Rows near named flat spaces through zero (a row that begins with a name and a colon came from that space)
j337-j614: [ 12   4 -26   3  13 -24 -29  28  -5   5  29  -3  15  21 -18   2   4 -24
  20  -9  13]
j975-j412: [-22   2  44   4  34   4 -21  -8 -21   8 -27 -26  -6  -8  20 -32 -20  -2
  -1  -1 -14]
j337-j614: [-32   8  12   2 -40  11  20 -24 -15   8 -26  -9 -27 -39   8 -27 -22  10
 -20  11 -38]
j864-j795: [ 16   1  16  -4  -7  -8 -14 -23 -11  15  12 -20  -9  -4  -1  -1  33  16
  14  -3  16]
j337-j614: [ -4   9  45 -17  31  27   0 -22   0 -10 -25  20   8  21  -9  26   9  16
 -27  14   5]
j864-j795: [-24   9  30 -22 -11   3   2 -40  47  -8 -25  19  -9  10 -14  22  -8  12
  11  18  11]
j337-j614: [ 15 -31 -19  13  -2  -6  36  -3  27  -9   3 -17  -4 -23  16   8   3  18
   6  -5  21]
j112-j79: [-12  -1 -13  -2  13  16  -8  13  14   2 -20  12   4  13  -4 -22  -1 -12
   7  -8 -15]
j864-j795: [ -8   3  -6   9  46   7 -21  13   8 -26  -7  -6  12  16  -5  20 -26 -29
 -17   3  -3]
j363-j249: [ 17  11   4  -3 -12  -5   1  -9  -6  21   3   0  -2  25 -20 -16  36   3
   4  -5  16]
j363-j249: [-26  11 -30  19  30 -36 -37  22 -23  39   9  13 -11  19 -56 -18  -3 -13
 -23  -2   4]
j363-j249: [  4 -22 -26   4   7  -2  -7  -8  16  15  18  33 -21 -14  -2  27  31  39
  -5  -5  14]
j112-j79: [  1   9   3  -3   5  -2   0   2  -2 -11   7  12   8  12 -12  27  -8  -6
 -15   9   5]
j112-j79: [  3 -24   1 -14  27  11 -27  29 -32 -22  25 -10  24 -43  32  28 -17   7
  15  -4 -22]
j363-j249: [  2   2  -8  22  -3   8  -7 -34  42 -24   2   1 -35  -3  36  32  -8  -4
  -9   4   4]
j112-j79: [-29  14  24  -9  18 -20 -23  16  23 -16   0  36  11  22  17  16 -60 -23
  17  10   1]
j363-j249: [ 10 -14  -3   5  21 -12  -6   2 -11  11  10 -15   2  -8 -10   3  17  14
   0  -5  17]
j864-j795: [-21   6  31  -5 -40  -7  35 -36  12   1 -14  10 -23 -24  10   8 -22  25
 -13  20   0]
j337-j614: [ 23   4  -1   2 -21  13  -6   6  12   0  13  23  -7  17  53 -18  17  -4
  31 -18  -4]
j112-j79: [ 22  -9  18   1 -41  -8  15 -15 -56  -1  35 -44  -9 -65  35  13   4  27
  -3   5 -10]
j112-j79: [  5  -7 -10  20  49  27  -5  27   0 -10 -29 -21  13  22  17 -40  -5 -31
  -6 -19 -15]
j363-j249: [-48  31  -6  13  -7 -13  -6 -14  31 -18 -16  30 -24  14 -17  27 -64 -30
 -37  26 -15]
j363-j249: [-25   8 -31  -4 -28 -21 -17  -2   4  11  13  10 -14 -15 -34   9 -11  -4
   3   8 -11]
j112-j79: [ -7  15   1  -2 -19   6  10   8 -17  -3  -1  15   2   3  -2  -2 -15 -10
 -18   7 -19]
j112-j79: [  8  -1 -26   4   1  22 -18  -8  -8  38   4  46 -28  15 -15  -8  66  32
 -20 -13  -5]
j975-j412: [ 32 -10  -5   9 -16 -19  28 -19  -3   7  16 -40  -2  -9 -16   6  32  14
   0   0  35]
j864-j795: [-16  14 -11  25  -5  18   0  -3   4 -12  -7  27 -30   1  34   4 -28 -13
 -37   3 -29]
j112-j79: [ 14  11  -6   8   5  -8  38  -1  14 -16 -12 -21  20  33 -44  12  -4 -24
 -27  11  27]
j337-j614: [ -1  14 -20  22 -42   3  15 -11  36 -20  -9 -19 -21   3  34 -22 -26 -37
  13  -3 -15]
j975-j412: [-13   3  35   5  40 -15 -46  -8  -4   7  -8 -28  -5   5  18 -19 -15 -11
  24  -5   6]
j864-j795: [ -3   0 -31  17  25   3 -18  21  29 -11   7  38  -6  26  15  15 -13 -18
  -6  -7   0]
j337-j614: [ 34   4 -24  14  25 -20 -17  12  40  -9  27  14  10  58  -4  24  19 -25
  18 -11  47]
j337-j614: [ -9 -14 -35  15  16 -37  -2  10  -1  -1  13 -43   5 -22 -44  12 -19 -14
  -6   5  16]
j112-j79: [ 15  -5 -10  16 -10  11  10   3 -32  24   3  -5 -16 -10  12 -31  32  16
 -16 -13 -11]
j337-j614: [-14 -34  -9 -25  -8 -11  -1  11  12 -17   0 -51  27 -60   0  -3 -25   3
  58  -2  -9]
j975-j412: [ -1   4 -21  -5 -27  15  18  20  -5 -20   8  22   9  -9  11  13 -20 -11
 -11   4 -26]
j975-j412: [ 23   0 -26   7 -56  21  47  -5 -13 -27  17  -9  -5 -32  19  23   0   1
 -27   7 -21]
j975-j412: [  5 -27  48 -22  65   8  10  50 -55   7   1  35  47  -4  17   5  -8  37
 -13  -4   5]
j363-j249: [ -9  19  37 -24 -48   8  30 -38   9 -36 -15 -29   8 -20  -4  29 -30  -8
  -1  29  -9]
j864-j795: [  8   5 -43   3   3  22 -23  17  61  -2 -14  27   1  55   9 -35  24 -36
  45 -26  -3]
j975-j412: [-36 -10   4 -16  44  -1  -4  23  14  16 -39  20  22  18 -44 -26 -13   1
   4  -1   0]
j975-j412: [ 35  -3 -16  -1 -15 -31  15  10  21 -16  29 -32  26  15 -12  16   4 -22
  34  -3  40]
j363-j249: [ -5 -11 -16  21  35   5 -18  14   4  -2   1  10 -11  -1  24  -1 -10  -4
 -11 -10  -6]
j864-j795: [-19 -17  21 -43  25  29   6 -12  27 -10 -52 -23  35  -4 -47  -8  14  11
  25   6  -2]
j864-j795: [ -2  -7 -42 -15  35  34 -27  29  58 -11 -29  24  27  51 -19 -23  21 -33
  41 -22  -7]
j864-j795: [-33  11  19 -27  16  36 -23 -41  67 -18 -49  28  -7  27 -20  19   4   0
  11  12  -7]
j363-j249: [-14 -21 -42   9   8 -39 -13   3  27  20  29  30 -19 -15 -28  33   3  26
   2   1  28]
j363-j249: [-16  19  16   4   9  31 -13   4 -29 -17 -24 -19   2  -2  17 -20 -28 -30
 -23   3 -45]
j337-j614: [-26  14  -6  31 -26  -6  18 -35   4   4 -20 -23 -45 -21  -2 -13 -26  -7
 -41  13 -16]
j975-j412: [ 11   4   5   7   7   5 -46  -1 -11 -22  37   6 -13 -15  61  36 -13  -6
  12  -3 -14]
j975-j412: [ -3   3  40  -7  36  17  -5 -10  12   4 -30  15   4  31   9 -11   9   8
  -1  -2  10]
j112-j79: [ 10   6  -2  13   1   2   6   8 -24  12   7  12  -7   9   4  -8  11   4
 -24  -4  -2]
j864-j795: [-18  21  28  -6  13   9 -39 -40  -8  -4   6  28 -27  -1  -6  55   2  18
 -36  21  -6]
j975-j412: [  9  -4   6   2  12  -4 -18   6  -6 -17  18 -17   7 -11  28  16 -15 -10
  14  -2   0]
j337-j614: [-19  35 -31  24 -25 -27 -34   5 -11  10  12 -19 -22  12 -18 -25 -27 -52
  -3   1 -20]
[  9 -30 -14  -4   1 -11  37  35 -15   8   2 -17  28 -23  -9 -22  -1  13
  13  -9   8] -> j864-j795
[  3 -43  -7  -7  21 -24  28  40  27 -12  13  16  31 -19  22  14 -31  17
  35  -7  27] -> j363-j249
[-27 -27 -36 -14 -29   7  59  48  -6  13  -3  79  11 -33  -6  -3 -24  38
 -22   2 -28] -> j864-j795
[ -4  12  12  34  61  19 -34  -9 -35   3 -17 -23 -21  13   5  -9   4 -13
 -55  -3 -14] -> j363-j249
[-10   0  -4   2  12   6 -14 -16  30 -10 -16 -13  -7   5  -4   1  -3 -11
   9   0   1] -> j975-j412
[-22  17   4  12 -24 -10 -15 -27  -2  19  -4   0 -37  -8   2 -15  -6   1
  -8   5 -12] -> j337-j614
[  5 -11   2   4  35  -1  -3  12  -8 -12  -6 -37  20  -3  -8  -1  -8 -13
  -1  -2   6] -> j864-j795
[-28   9 -13 -18 -21  17  19  12  36 -10 -27  46   9  16 -13  -6 -26 -12
   4   7 -21] -> j864-j795
[-20  -3  12   4  21  14 -25  -7  -7  -7 -13 -11 -12 -21  23  -3 -19   0
  -5   1 -24] -> j975-j412
[ 19   0 -15  12 -49  19  35  23 -29  22  10  37 -15  -7  49 -44  18  15
  -8 -18 -28] -> j337-j614
[  2  -6 -11  -8  42 -14 -62  34 -29 -18  26 -53  35 -13  -8   6 -19 -39
  36  -8  -9] -> j337-j614
[ 16  -8  -1  13  29 -48   8  41 -38 -11  38 -33  35  -6 -13  24 -38 -20
  -9   5  29] -> j864-j795
[ 14  13 -20  -1 -12  22  -2  15   9  41  -3  83 -13  59   0 -36  59  15
   0 -22  -1] -> j363-j249
[ 17   0  42  17  33   6  -4 -54  17  29  -1  56 -47  33  19  33  58  62
 -40   2  47] -> j337-j614
[ -6 -19 -19 -11  -2  26 -16  14 -27   1   6   0   1 -44  14  -2  10  17
   5  -8 -38] -> j363-j249
[ 12   4  21 -14  22 -17 -22 -12  15  -8   0 -41  23  22 -26   7  10 -17
  33   1  32] -> j864-j795
[ 39 -47 -25   2   3 -14  38  13 -26   6  21 -64  24 -48 -20  -2  38  30
  11 -11  27] -> j112-j79
[-39   9 -28  -6 -30  -4 -13  -5  13  -8   4  23 -17 -28 -15  23 -35  -6
  -8  16 -31] -> j363-j249
[  7 -11   5  -5   2 -46   3  29 -30  19  51  42  11 -10  -1  36 -10  31
  -2   5  29] -> j112-j79
[ 20  -2   7  16  12  13  -1 -43  23 -10 -17 -54 -16   6   1  -2  31  -5
  -1  -3  19] -> j112-j79
[  0 -19 -17   0  31   9 -25  54 -46  19  25  46  10 -13  25  -8   5  19
  -4 -18 -24] -> j112-j79
[  1 -34 -11  12  51  -2  -2  14   6   6   8  26  -5 -13  11  24   7  35
 -16  -7  18] -> j363-j249
[ 25  14  40  -7  -4  32   0 -28  33   4  -7  66 -18  52  52   7  42  24
   7  -8  17] -> j337-j614
[-12 -21 -36  17  16 -13 -34 -46  39   8  -1 -48 -39 -32 -31  17  28  14
   8   0  17] -> j975-j412
[  3 -13 -22   5  10  21  15  -8  35  -3 -41 -44   5   9 -21 -41  21 -16
  15 -12   0] -> j112-j79

Rows near named flat spaces through zero
j568-j896: [ 13 -11   2 -16  35  -9  22  28 -22  -2 -12  -3 -10 -11 -32 -16  -3  -1
 -41   2 -22]
j190-j269: [ 18  13  13  -1 -17 -18  -8 -24  22 -24  -6  -3  10 -18   2  28 -20  18
   9  -2  37]
j216-j942: [ 39  29   5 -29 -10 -54  -2 -13 -10  -7 -15   2  24   2 -17  -4  -1  11
 -22 -10 -20]
j216-j942: [ 14 -19 -23 -32   5  21  34  -4  37 -62  -9  -4 -15 -20 -12  16   2  28
  47   1   0]
j568-j896: [ -3 -12  13  -4   1  17   7  -3  18  -6  -7 -13  -5   9   5  20  18 -21
   3  -9  13]
j521-j597: [-24 -12  -7  25   2  27  12 -18 -25   6  18  19 -30 -20  -3 -22   0  -3
  24  14  -9]
j568-j896: [ 39 -19  -7 -34  31   4  -7 -27 -16  33 -11   6 -11 -47  12 -11  15 -11
 -20  10 -12]
j464-j114: [-54  -2 -17  50 -40  23  12  14 -15 -39  34   5   5  63 -30 -18  -3   1
  17  14 -35]
j521-j597: [-10 -20 -18  29 -19  17 -14   6 -60  26   0  -6  12  20 -51 -30 -43   0
   3   3 -26]
j521-j597: [  0 -13 -48   0  15   0  16  39  47 -45 -27  13  -5  -1 -20 -35  -7  67
  46  14 -14]
j521-j597: [ -3 -24  18   4   5  37  46 -31 -24 -39   6  -5 -45 -59 -40  28 -40   1
  36  -4  35]
j216-j942: [ 38  18  11   2 -24 -46 -52 -21 -11  34 -20  -7  48  18  -6  -1 -13  -2
 -43  -1   6]
j521-j597: [  0 -10   6  29 -35   9 -10 -69  13  -8  -7  15  -3  20   0 -15  49 -25
  27  13  -9]
j464-j114: [ -6   5  25   9  17   3 -12   9 -17  14  29  -7  -3 -30  17  31 -34  -7
 -52  11  39]
j464-j114: [ 10 -28 -18 -14  28  11  17  27  -8  16 -39  -5 -13  -2 -33 -33   5   3
  14 -10 -25]
j190-j269: [ -3   4  -4   4  -8   9 -24  -9   5   7  23   0  10 -11  30  19 -17   6
  -4  12  21]
j521-j597: [-36  -9 -19  31  18  19 -19  35 -22  29  36  14  -2  17  19 -32   4  -4
 -43  32 -27]
j190-j269: [ 21  27  20 -19  19 -34 -34  23  11  35   1 -12  23 -26  40  33 -31  10
 -48  -7  47]
j464-j114: [ 27   1   7 -41 -16  -8  18 -31 -10 -20  -2 -11  10  18 -14  16  33 -31
  -8 -13 -35]
j190-j269: [ -6  -1  16  15  34  -9 -16  12 -10  45   4  12  -9  -4  24 -24  30 -25
 -61  16  -5]
j521-j597: [-19 -29   4  54 -19  28   0 -17   2 -14 -18  -1 -11  13 -41 -12 -12   0
  28   8  20]
j216-j942: [-19 -37 -21  12 -18  50  14 -13  -9 -20   9  -5  -8  31 -23 -10  19 -20
  31   8 -33]
j464-j114: [-10  10  11   1  -4  -5   5   8 -19  -1  18  -4   5  17  -3   6   0 -16
 -27  -2 -12]
j521-j597: [ 18  19  20 -41  25 -25   3  22  56  -7 -12 -12   8  -2  45  36  34  -7
 -27 -15  24]
j568-j896: [-12 -13  16  25  25   4  32 -10  -9  20 -38  19 -48 -22 -25 -43  27 -13
  31 -11   0]
j464-j114: [-19  -6 -17 -15  14  33  12  -1 -12  33  14  10 -28 -20  35 -11  16 -12
  46  -9 -14]
j568-j896: [ 14 -14   4 -18  -1  19  -5 -17  15 -12   8 -13   4 -10  14  34   2 -11
  -7   4  17]
j216-j942: [ -3  -6 -11 -22 -13  27   2   1   8 -42  43 -16  13   3  16  47 -17   2
 -10  13   4]
j216-j942: [  5   8  11  -2   7  -7  -9   5 -13  12   8  -5   3 -23   5  17 -31   5
 -19  -1  24]
j190-j269: [ -5  12  -6 -29  23  -8  38   4 -11  19 -11  19 -32  -8  11 -34  48 -14
  32 -21 -44]
j216-j942: [ 20 -27 -16 -13  -2  11   1 -12  27 -23 -23  -5   8  26 -14 -11  42  -8
   1   9 -27]
j464-j114: [  3 -23  -5  -1 -12  31  10 -38  -9  -3  -5   0 -16 -11 -11   0   8 -13
  43  -3  -4]
j568-j896: [-14  -6   2  17  27   8  -5  11   3  23   5  14 -18 -17  22 -18  14  -3
 -18  15   6]
j464-j114: [ 14  17  47  32  -8 -28 -41 -47  26  56 -40   5   1 -23  31   8  10 -18
   7 -16  72]
j190-j269: [ 16  13  35  47 -17 -50  -3 -30  29 -52 -27  11   8   6 -44  -5   2  19
 -39  21  31]
j568-j896: [-38  26 -16  42 -11 -10 -21  20   1   8  30  24   4   5  25 -22 -23  34
   9  19   6]
j464-j114: [  4  32 -26 -45  19 -24   5  25  15  21   4  17   0  -8  51 -18  27  18
  23 -13 -31]
j190-j269: [-19 -18 -12  54  -5  14 -19  -1  24 -25   6  13  -1   4  -8 -17 -10  27
  -6  39  18]
j568-j896: [-24   4  -6  15 -17  14  16   5  30 -55  20   1  -4   9   2  20  -9  21
  27   8  15]
j190-j269: [-13   0 -16   7  -1   7  -2  13  22   8 -15   6  -4   7  12 -15   6  15
  43  -8   2]
j216-j942: [-10  17   2 -24   8  -5  43   9 -37 -21  30   6 -19 -10 -11   1  -1  -7
  -7  -7 -35]
j521-j597: [  0 -45   7  29  -6  36  11 -22  31 -54 -14 -11 -10   9 -37  14  11  -7
  -2  22  21]
j216-j942: [-17 -47 -17   1  22  64  28   9  31 -33  -1  -7 -35 -22  -2  13   2   6
  42  10  19]
j568-j896: [  9  12 -19  -9 -18   0 -36 -35   2  43   6  15  12 -11  48 -10  11   2
  37   0  -3]
j216-j942: [ 29 -28   5 -43  36  13  20   3 -33  -6  12 -14  -6 -14 -19  10  16 -33
 -73  13 -36]
j568-j896: [-11  -7 -16 -13  35  10  16  48  10 -23  23   1  -9  -9  10   2  -4  18
 -35  20 -11]
j521-j597: [-12   7 -31  -8  13   9  22   6 -36 -30  54  24 -21 -47   1 -10 -39  39
  -1  31 -25]
j521-j597: [ 10  -1  -6 -27   6   5  10 -21 -29  30   0   7 -14 -15   8 -14  20 -20
  19 -13 -29]
j568-j896: [ 29 -18 -10 -40  39   9 -17   6   0  23  12  -4   4 -27  34   8  17 -12
 -56  21 -11]
j190-j269: [ 10  19 -13 -84  27  15  13  11 -43  46  47  -6 -10 -50  65  33 -10 -19
   5 -24 -22]
j216-j942: [ 15  17   5 -15 -12 -23   3   4  32 -54   8  -9  20   3  -1  36 -16  24
 -18   5  19]
j464-j114: [  5  17  14   6 -37 -18  -4 -36   0 -27  12   0  17  21  -6  16   7  -9
  -4   1  -2]
j464-j114: [ 13  11  -1  10  16 -35  -5  19 -11  27 -37  10  -1 -16 -26 -36 -23  28
   1  -8   3]
j190-j269: [  4 -24  15   8  13  17  12 -32 -19   4   1   6 -22  -9 -13 -11  34 -36
 -26  15 -15]
j190-j269: [ -3  34  11  -7 -32 -23 -18 -10  -9  15  18  -5  27  28  23  18   1 -15
  -4 -17  -4]
[-15   2  -8   3  -6  10  -8   6  -8  20  10   1   4  20  14  -8  11 -12
   6  -3 -16] -> j190-j269
[-17 -10 -33 -10 -24  37  13   2 -44 -43  63  -6   7   7 -17  18 -41  10
   1  21 -38] -> j190-j269
[  6 -18  -5 -15  10   7  18  30   2   9 -42 -19  -1  20 -33 -10   1  -5
  26 -30 -11] -> j190-j269
[  4 -49 -11  -3  36  43   5   4  20  15 -25  -2 -24 -11   4 -16  36 -17
   5  11  -3] -> j216-j942
[ 20 -21   8 -20  -7  20  19 -29 -49   3  -4 -16  -9 -21 -41  14 -25 -22
  10 -15  -8] -> j521-j597
[-23 -11  29  22  29   9  -1  23  17  37 -17  -3 -15  27  18 -12  53 -45
 -34  -6   7] -> j568-j896
[-41  19   4  25 -12  -4   5  40  -5  27 -11  -3   0  40  -3 -17  -5  -3
  38 -32  -1] -> j568-j896
[ 11 -11 -18 -29  28   2   8  25  35 -10 -13   0  -2   3  17  -8  34   7
  -7   5 -18] -> j521-j597
[-11  31  -2  -9  -8 -26   4  18 -15  10  13   6  10  24  10 -11   9  -2
  -5 -13 -29] -> j190-j269
[  1   2  36  -7  32  -9   4  17 -48  68 -13 -10 -14 -11  -4  -6   3 -46
 -44 -25   1] -> j464-j114
[ 38 -31   7 -14  13  -3   7   1   0 -20 -38 -21   8  -1 -53   5  -8  -2
 -32   1   0] -> j464-j114
[ -37  -18   45   62   47   15  -14   50   -5   13   24  -10  -15   -9
    0   17  -26  -19 -112   34   57] -> j568-j896
[  8  27  19   7   5 -37   5 -24   4 -16  12  23  -9 -24  12  -5  15   7
 -29  16   5] -> j190-j269
[ -6 -33 -23   8  19  24   1  19  21  12 -28   3  -9  22  -6 -37  36  -4
  15   7 -24] -> j521-j597
[-37  -2  43  84  -9   1  -2 -19  12 -14  -1  12 -21   5 -17  -4   1 -11
 -17  19  50] -> j568-j896
[ -7  34  21  28  -3 -46  -7 -11  -9  -8  22  24   5  10   6 -19  21  -3
 -61  24 -13] -> j190-j269
[ -1  -9  -3  -5   8  15   2   3  24 -34  22  -3  -1  -6  16  23   4   5
 -22  21  10] -> j568-j896
[-15 -14  17  62 -17 -12  -8  -4   8 -11 -29   4   8  58 -48 -37  31 -17
 -28  14 -12] -> j190-j269
[-42  -6  13  34  27  25   0  35 -15  23  30   3 -22 -11  18   1 -15 -11
 -33  14  21] -> j521-j597
[ 16 -14  15   2 -13   8 -10 -38  26  -1 -23  -8   3   4   3  14  24 -20
  14  -5  22] -> j464-j114
[  1 -24   7 -17  48  30  -7  13 -13  76 -15  -5 -27 -37  35  -6  13 -31
  -3 -13  15] -> j568-j896
[  6   8  10 -12 -31   4 -18 -25   4  20  -4 -16  19  17  19  28   3 -23
  28 -26  15] -> j190-j269

Rows near named flat spaces through zero
j215-j672: [ -9  -4   7 -17 -38  39 -21 -32  25   0  12  -2   2  21 -37  52  -3  45
  34 -18  26]
j11-j239: [ -2   1  42   9 -10  12 -13  -3   8  11  22   1  14  27  11  45 -29  27
  10  14  -3]
j731-j580: [ -1  -7   2 -16   1 -11  18  -3 -15   6  -8 -12  10  -2  11  16  -4  21
 -28   1  25]
j469-j34: [  9   1   4  -1  21  -9  14  17  -9   3  -3   5  16   2  -4 -13   4 -18
  -2   6   2]
j215-j672: [-12   5   6  -8  24 -16  -9  -6   8   6  21 -11  20   3 -12   9  -1  23
 -17 -32  60]
j215-j672: [  2  -2  -1   9   5  -5  13  26 -17   7  -4   4 -22 -11  23  -9  -6  -2
 -20  21 -31]
j215-j672: [  2  19  19   6  11  45  -9  -2  20   5  25  -6  -3   2 -48  14  17  -2
  42  -7   6]
j11-j239: [  0  26  10   9  11  17  -7 -12   6  -6   4 -26 -23 -15  -1   0   8 -13
  -2 -15  -6]
j731-j580: [  7  -2  11  10 -10  26  -4  11  10 -10 -19  11 -20  11 -37  13   9 -31
 -15 -34 -13]
j11-j239: [  7   5   9  -5  -1  -8  -6  -5   1  -9  -9   1  14  17   5   5 -11 -13
   2  -9  -3]
j731-j580: [ -7  30  -6 -10  21  14 -37  35  13  10  61  15 -15  14  -2  -3 -25  44
  82  23 -29]
j469-j34: [ 25   7  38 -18  18   0  34  -4 -20  -6 -38 -22  34  18 -15  28   3 -36
 -44 -26  30]
j469-j34: [ -8  15  17  -1  -1 -18 -49  -2  21 -12  22   8   8  38  13  20 -39  14
  13 -32   3]
j11-j239: [-29  -7 -33 -18  -2  -6 -14  -5   8  16  39  -3  -9 -17  -3   4   2  76
  14   0  46]
j731-j580: [  4  -4  -5   7   1  24   7  31  -1   8   7  19 -20  -3 -22  -6   9  -2
  19  17 -28]
j11-j239: [ 19   7   3   2   7  17  33   9 -20  -5 -35 -14 -20 -18  -7 -11  21 -43
 -24   2 -26]
j731-j580: [  9 -17   3   0  -7  -1  22  10 -13   3 -21  10   7   3   0   3   3 -12
 -19  12  -8]
j215-j672: [ -3  -3   2  -2  -1 -11 -10 -19  11  -4   3   1  25  10  -5   1   0  -1
   7 -11  24]
j11-j239: [-12  22   0 -10  -1  -9 -43 -24  21  -9  30 -10   8  16  13  11 -23  30
  36 -17  14]
j731-j580: [  3 -10 -12   0  -6   8  -5  -3  14  -7  -6  20  14   7 -36 -14  18 -22
  23 -12   6]
j469-j34: [-35 -21 -18   9  25 -46 -12  11   8  18  36   7   8 -16   6 -12  -1  47
 -51 -27  74]
j731-j580: [  0  16   3 -23  20  -1   7  24 -16   3   2 -17 -19   0   2  18 -11  24
 -28 -22  14]
j215-j672: [  3  -3   6  -5  19   7  23  32 -14  12  -1   0 -10  -6 -18   8   7   5
 -30  -7  12]
j469-j34: [-12   5   0 -17   4 -39 -28   0   2  -6  13  -1  11  23  30  16 -37  35
 -18 -28  27]
j469-j34: [ -3   8   9  -9 -30   4 -33 -34  18 -16  -2  -7   3  25   8  29 -22  12
  18 -22  -1]
j11-j239: [  4  15  20  26   6   0 -17 -11  13 -10   2  -5  -1   3   9 -10  -3 -38
   3  -7 -21]
j11-j239: [  0  -5 -13   9  -2 -15  -6  -1   3  -6  -3  12   5  -2  11 -27   2 -19
  11  10 -16]
j731-j580: [ 14   9  18   4   3  -8  -3  15  -7 -15 -25   3  -7  19  10   4 -16 -39
 -27 -23 -27]
j215-j672: [  5  23  27  40  19  19 -19   3  19   3  32   5   0  -2   2 -21   1 -34
  52  31 -44]
j11-j239: [ 12 -35 -23 -21  -3 -35  39  17 -28  -2 -45  21  30   5   2 -17   8 -19
 -42   3  16]
j215-j672: [  1  23 -10 -18  29   9   2  -3   3  -5   3 -22  -4 -13 -34  -9  23  -6
   0 -38  37]
j469-j34: [  7   8  36  21  31   4   4  29   1  11  17   7  11  11 -10   4  -5 -19
  -6   3  -3]
j731-j580: [-10 -12  -2  22 -23  22  -6 -46  26 -10 -17 -12  -9 -19 -37   3  36 -25
 -24 -40  31]
j469-j34: [  9  13  27   2 -19  16 -21 -23  14  -9   3  -2  15  28   5  25 -20  -6
  39   8 -23]
j215-j672: [-11   6 -23 -11  15   7  20  22 -20  17  11 -20 -43 -38   8  -4  10  42
 -24   9   6]
j11-j239: [ -4 -23 -42   5  -1  -9  21  15 -10   6  -9  19 -11 -30  -2 -44  26  -7
  -1  25 -10]
j731-j580: [  3 -10   6   5  -9  20  10  24  -5  13   7  18  -9   5  -7  11  -4  13
  15  29 -26]
j469-j34: [-15  -9  28  14   9 -10   2  -4   2  20  25  -9  15  -1  13  27 -11  35
 -31   3  39]
j469-j34: [  0  -4  -1 -13 -40  11  -6 -53   8 -10 -15 -16  14   7   8  25  -2  14
  21   6   6]
j215-j672: [  3 -11 -17  -3 -21  33  20  -7  -4   9  -5   2 -12 -19 -18  -4  24   9
  32  36 -18]
[ -7   7 -34  -9 -12 -18 -50 -11  28 -26   7  24   3  20  -7 -28  -9 -10
  47 -31  -8] -> j469-j34
[ -3  14  18 -23   0   6 -20   0   8  -6   7  -9   1  29 -15  45 -22  28
  -9 -45  30] -> j731-j580
[ -7  10   5  21  -6 -10 -18 -45  16 -17 -11 -24  -4 -13  14 -10   8 -30
 -24 -30  11] -> j731-j580
[ -9  13 -19  -3  17   4  -3   0   3   2  14 -14 -19 -24 -10 -17  17  10
   4 -11  15] -> j731-j580
[-17   0 -47 -25 -10  19  15 -24  -6  12  12 -27 -27 -47  -7  -8  30  56
  20  18  26] -> j215-j672
[  7  17   0 -14   3  48   6   2   7  -1   0 -11 -20  -5 -53  14  24  -2
  26 -18   3] -> j215-j672
[ -3 -18  13   9  -2 -19  -2   2   3   4   0  16  26  16   3   7 -10  -2
 -20  -5  18] -> j11-j239
[  4  -2  -6 -19  25 -46   0   7  -8  -1   5  10  48  18  18 -18 -15   1
   6   3  27] -> j469-j34
[  2  21  55  42  36   6 -30   9  29   7  45  10  30  24 -14   1 -11 -31
  31  -1  -2] -> j215-j672
[-13   1 -16 -30  11   3   6   3  -5  19  30 -10   6  -8  -9  15   1  66
  17   8  45] -> j731-j580
[-10 -11  26  36  -8  34  16  -5   3  30  27  -7 -12 -24   2  18  11  25
   3  49  -9] -> j469-j34
[  2  -2  18 -21 -26  51   2  21   0   5  -6   2 -36  22 -42  68 -10  39
 -12 -28  -1] -> j215-j672
[ 11   7  12  -9   2 -15 -15   3   3 -16 -13   9  19  32   2   7 -20 -23
   0 -25  -4] -> j731-j580
[-11  -4  -1  13   2   6   1   1   4  12  17  -3 -12 -16   0  -1   7  17
  -4   9   6] -> j11-j239
[ 11   2  24  20   7  18   9  10   2  -2 -13   2  -7   2 -21   3  11 -40
 -19 -12 -13] -> j11-j239
[-12   2  12   9 -13   5 -11 -25   8   6  17 -15  -2  -5  18  19  -9  28
   3  10   8] -> j731-j580
